Below are the code and all the weights of a small trained network. Each question names an input and a class and asks about switching units off, where a switched-off unit gives its printed mean instead of its output.

import numpy as np


def w(rows, s, z=0):
    codes = np.array(rows[::2]) - 128.0
    scale = np.full(codes.shape[1], s)
    scale[-1] = z or s
    return codes * scale


def f(y):
    return np.maximum(y, 0)


def log_softmax(a):
    a = a - a.max(-1, keepdims=True)
    return a - np.log(np.exp(a).sum(-1, keepdims=True))


def net(x, mask):
    res = np.array(x, float).reshape(1, 6) / 4 @ E
    y = f(res @ A[0][:, :-1].T + A[0][:, -1])
    res = res + np.where(mask, y, B[0][:, -1]) @ B[0][:, :-1]
    return log_softmax(res[-1] @ U[:, :-1].T + U[:, -1])


A, B = {}, {}
E = w([
[200,138,139,253,187,163,142,226,91],'x0',
[157,159,110,131,141,106,159,105,123],'x1',
[115,83,108,128,134,148,142,139,103],'x2',
[109,116,127,124,166,132,133,116,126],'x3',
[39,67,71,77,42,97,201,53,154],'x4',
[174,9,123,212,181,14,6,104,131],'x5',
],0.0051)
A[0] = w([
[42,138,80,29,62,162,192,75,182,118],'N1',
[137,9,84,150,103,3,91,61,132,210],'N2',
[217,106,148,223,193,94,62,213,91,82],'N3',
[39,135,85,29,50,118,186,110,152,91],'N4',
[136,175,99,183,127,237,226,195,111,107],'N5',
[171,206,161,115,120,225,159,146,89,251],'N6',
[187,108,140,183,166,110,96,169,121,61],'N7',
],0.0047,0.003)
B[0] = w([
[139,117,197,198,28,111,213,60,71,217],'N1',
[110,178,20,65,147,215,56,148,228,254],'N2',
[253,13,161,176,138,9,170,136,94,246],'N3',
[140,128,200,178,51,91,216,60,67,203],'N4',
[112,152,64,125,178,136,24,176,221,205],'N5',
[80,185,83,61,128,218,71,121,194,241],'N6',
[229,87,168,161,82,63,165,146,82,182],'N7',
],0.0056,0.0051)
U = w([
[72,153,84,80,114,168,119,104,166,207],'0',
[147,130,74,121,204,134,57,175,181,162],'1',
[168,89,218,177,103,60,207,109,3,4],'2',
],0.0072,0.0033)

Each question gives the input, the list of numbers given to net, and the class t.
The units are the neurons (one row each of A and B). Each row of codes is followed by its name. A weight is (code - 128) times the scale printed after its matrix; where a second scale follows, it is the last column's (A, B and U).
mask holds one flag per neuron, in row order. A switched-off neuron (its flag False) gives its mean, the last column of its row in B, instead of its output. The means were averaged over made-up inputs and are rounded, as every weight is.
A unit's drop is (log p(t) with every unit on - log p(t) with that unit switched off) / (log p(t) with every unit on - log p(t) with every unit switched off).
The circuit of an input: a set's keep is (log p(t) with only the set's units on - log p(t) with every unit switched off) / (log p(t) with every unit on - log p(t) with every unit switched off). Starting from all 7 units, units are removed one at a time, each time the one whose removal leaves the highest keep (on an exact tie, the one counted first), for as long as the keep stays at least 0.8.
units of the circuit, in order: the units of the circuit, biggest drop first
unit that matters most: the unit with the biggest drop
top k neurons: the k neurons with the biggest drops, biggest first
drop of u: that unit's drop, to one decimal
input [1,2,4,-2,-5,7], class 2: top 2 neurons -> N3, N7
input [-1,-3,-7,1,3,-8], class 2: unit that matters most -> N1
input [3,-4,5,-5,-4,8], class 2: top 4 neurons -> N3, N7, N6, N5
input [0,3,-2,-1,8,-5], class 2: top 3 neurons -> N1, N4, N2
input [-5,-4,0,3,2,-6], class 2: units of the circuit, in order -> N1, N4
input [7,2,-5,1,-1,5], class 2: top 2 neurons -> N3, N7
input [-6,-2,5,-3,3,-1], class 2: top 2 neurons -> N1, N4
input [-6,1,4,-7,1,-6], class 2: units of the circuit, in order -> N1, N4
input [6,-6,0,6,-5,7], class 2: top 2 neurons -> N3, N7
input [8,5,3,3,-8,4], class 2: top 3 neurons -> N3, N7, N2
input [7,2,6,2,-2,6], class 2: drop of N7 -> 0.2
input [7,-6,2,4,-1,5], class 2: drop of N6 -> 0.2
